Here is a tiny trained network, its code and every weight. The questions are about switching its units off for an input and a class, where a switched-off unit gives its printed mean instead of its output.

import numpy as np


def w(rows, s, z=0):
    codes = np.array(rows[::2]) - 128.0
    scale = np.full(codes.shape[1], s)
    scale[-1] = z or s
    return codes * scale


def norm(h):
    return h / np.sqrt((h * h).mean(-1, keepdims=True) + 1e-5)


def f(y):
    return np.maximum(y, 0)


def log_softmax(a):
    a = a - a.max(-1, keepdims=True)
    return a - np.log(np.exp(a).sum(-1, keepdims=True))


def net(x, mask):
    res = np.array(x, float).reshape(1, 8) / 4 @ E
    u = 0
    for l in range(2):
        y = f(norm(res) @ A[l][:, :-1].T + A[l][:, -1])
        res = res + np.where(mask[u : u + 13], y, B[l][:, -1]) @ B[l][:, :-1]
        u += 13
    return log_softmax(norm(res)[-1] @ U[:, :-1].T + U[:, -1])


A, B = {}, {}
E = w([
[134,139,11,66,73,109,223,67,94,172,182],'x0',
[32,124,113,121,48,66,35,199,123,143,161],'x1',
[149,96,197,116,131,145,62,55,209,214,185],'x2',
[134,125,132,123,111,139,134,142,138,131,123],'x3',
[133,125,120,121,131,131,117,132,136,112,132],'x4',
[133,129,126,124,123,133,127,132,133,127,127],'x5',
[124,129,124,133,144,115,124,118,122,123,137],'x6',
[134,124,123,125,128,135,121,133,131,119,134],'x7',
],0.011)
A[0] = w([
[169,112,198,173,213,181,93,134,178,53,48,127],'0.n1',
[110,106,192,184,160,148,74,142,189,123,76,141],'0.n2',
[26,106,75,120,113,86,148,238,136,63,135,78],'0.n3',
[137,60,169,229,188,142,76,112,105,148,143,94],'0.n4',
[183,133,124,138,174,98,174,188,100,34,82,3],'0.n5',
[119,133,137,97,80,147,68,124,143,133,199,59],'0.n6',
[177,112,152,133,177,106,155,59,173,135,119,122],'0.n7',
[192,84,166,211,225,132,117,173,167,111,65,32],'0.n8',
[206,166,79,175,151,104,218,192,96,80,46,125],'0.n9',
[75,138,170,214,174,135,100,166,96,17,5,25],'0.n10',
[95,151,111,198,92,134,84,115,170,177,143,9],'0.n11',
[57,100,91,119,87,66,108,186,36,73,31,68],'0.n12',
[57,132,192,194,121,101,1,244,108,122,113,40],'0.n13',
],0.0069,0.0039)
B[0] = w([
[132,191,208,120,137,129,88,129,99,210,123,250],'0.n1',
[73,178,184,113,182,193,159,146,149,118,142,230],'0.n2',
[132,232,187,116,81,183,115,90,116,133,160,209],'0.n3',
[104,164,165,55,95,190,135,160,173,131,91,193],'0.n4',
[138,18,86,136,138,55,151,159,114,146,98,186],'0.n5',
[156,23,121,133,162,125,144,153,87,159,112,171],'0.n6',
[186,162,150,129,115,182,147,149,126,87,163,189],'0.n7',
[92,157,112,62,97,123,104,150,67,246,137,206],'0.n8',
[68,2,85,116,182,124,122,146,119,134,100,229],'0.n9',
[252,119,110,223,113,30,136,182,125,126,47,230],'0.n10',
[115,117,110,97,173,109,109,132,132,145,153,153],'0.n11',
[229,196,158,109,40,157,109,156,147,37,155,217],'0.n12',
[93,91,108,240,122,118,138,44,172,21,100,254],'0.n13',
],0.0082,0.0085)
A[1] = w([
[8,58,141,117,136,101,86,129,181,122,124,3],'1.n1',
[58,114,104,115,102,67,85,85,99,157,168,104],'1.n2',
[97,129,114,74,63,87,81,193,121,146,205,84],'1.n3',
[145,204,129,165,92,87,125,172,84,152,86,116],'1.n4',
[102,52,68,103,184,132,171,108,143,64,84,62],'1.n5',
[79,245,94,126,91,128,109,160,99,123,139,16],'1.n6',
[184,95,71,110,116,142,158,11,165,136,147,141],'1.n7',
[71,182,60,52,107,132,189,162,48,62,150,127],'1.n8',
[70,135,151,131,160,94,74,172,163,136,81,103],'1.n9',
[76,119,150,150,136,117,73,171,152,103,118,69],'1.n10',
[78,99,122,126,118,64,69,135,184,132,187,110],'1.n11',
[119,118,71,103,120,114,99,61,136,178,153,142],'1.n12',
[145,153,175,140,196,122,120,204,112,144,58,50],'1.n13',
],0.011,0.0042)
B[1] = w([
[162,60,104,170,173,87,147,71,180,202,150,195],'1.n1',
[166,108,101,103,138,146,75,158,110,151,68,187],'1.n2',
[115,44,76,78,176,42,58,121,62,160,105,205],'1.n3',
[58,90,71,78,107,98,137,118,119,83,158,233],'1.n4',
[71,203,183,210,170,201,146,138,68,210,102,194],'1.n5',
[92,130,110,15,115,91,98,99,166,90,145,178],'1.n6',
[136,165,160,144,67,88,158,205,103,31,183,254],'1.n7',
[27,124,180,158,255,188,104,34,175,171,155,241],'1.n8',
[159,105,107,160,121,153,193,101,159,97,224,224],'1.n9',
[193,130,97,172,198,177,234,101,174,78,164,205],'1.n10',
[129,94,109,186,102,108,141,167,128,191,59,199],'1.n11',
[209,123,114,116,92,122,153,186,126,151,76,208],'1.n12',
[132,107,28,27,71,85,73,125,76,209,88,253],'1.n13',
],0.0097,0.0073)
U = w([
[158,72,78,100,111,78,115,181,75,185,69,254],'0',
[125,177,112,184,74,115,110,145,155,4,90,113],'1',
[162,205,205,56,135,196,93,103,150,201,116,73],'2',
[152,85,147,202,153,142,111,77,224,141,164,61],'3',
[70,179,149,160,192,195,196,131,64,136,137,92],'4',
[48,112,95,50,151,106,94,73,119,93,184,80],'5',
[194,167,179,94,86,131,197,168,121,87,233,124],'6',
],0.017,0.003)

Each question gives the input, the list of numbers given to net, and the class t.
The units are the neurons (one row each of A and B). Each row of codes is followed by its name. A weight is (code - 128) times the scale printed after its matrix; where a second scale follows, it is the last column's (A, B and U).
mask holds one flag per neuron, layer by layer. A switched-off neuron (its flag False) gives its mean, the last column of its row in B, instead of its output. The means were averaged over made-up inputs and are rounded, as every weight is.
A unit's drop is (log p(t) with every unit on - log p(t) with that unit switched off) / (log p(t) with every unit on - log p(t) with every unit switched off).
The circuit of an input: a set's keep is (log p(t) with only the set's units on - log p(t) with every unit switched off) / (log p(t) with every unit on - log p(t) with every unit switched off). Starting from the 12 units with the biggest drops (on a tie, the unit counted first), units are removed one at a time, each time the one whose removal leaves the highest keep (on an exact tie, the one counted first), for as long as the keep stays at least 0.8.
units of the circuit, in order: the units of the circuit, biggest drop first
k most important neurons: the k neurons with the biggest drops, biggest first
k most important neurons of layer l: the k neurons of layer l with the biggest drops, biggest first
drop when u is switched off: that unit's drop, to one decimal
input [-8,-8,1,3,3,-4,-2,0], class 2: units of the circuit, in order => [0.n1]
input [8,-6,-2,6,7,-8,-6,6], class 4: 2 most important neurons of layer 1 => [1.n5; 1.n8]
input [1,-1,-5,-2,-3,-7,-1,7], class 4: 2 most important neurons => [0.n9; 1.n5]
input [-4,7,1,7,8,6,3,-5], class 3: 2 most important neurons => [1.n1; 1.n7]
input [6,-3,1,-1,-3,-5,7,-5], class 6: 2 most important neurons => [1.n7; 0.n2]
input [1,0,-4,-5,-4,3,4,-6], class 4: 3 most important neurons => [0.n9; 0.n1; 0.n8]
input [5,8,-1,2,6,8,2,0], class 5: 2 most important neurons => [1.n8; 0.n3]
input [-5,-8,1,3,4,-1,-5,-6], class 2: 3 most important neurons => [0.n1; 0.n2; 1.n3]
input [-7,5,0,6,-4,8,0,-6], class 1: 4 most important neurons => [0.n10; 0.n9; 0.n13; 1.n8]
input [-3,0,6,7,5,-6,-8,8], class 2: 2 most important neurons => [0.n9; 0.n1]
input [0,7,2,8,-1,3,-5,-8], class 3: 2 most important neurons => [0.n13; 0.n8]
input [-7,-5,0,6,6,5,5,8], class 0: 2 most important neurons => [1.n13; 0.n10]
input [-7,0,4,6,-6,-7,1,-6], class 2: 2 most important neurons of layer 1 => [1.n13; 1.n8]
input [5,-6,2,-7,-1,8,-8,0], class 6: units of the circuit, in order => [1.n7]
input [5,-1,0,8,6,3,-5,7], class 4: 2 most important neurons of layer 0 => [0.n1; 0.n10]
input [-4,8,-2,-5,1,-8,-7,-1], class 1: drop when 1.n10 is switched off => 0.0
input [1,4,8,-1,1,4,8,-8], class 0: drop when 0.n13 is switched off => 0.1
input [6,-5,2,-1,6,8,8,7], class 6: drop when 1.n7 is switched off => 1.4
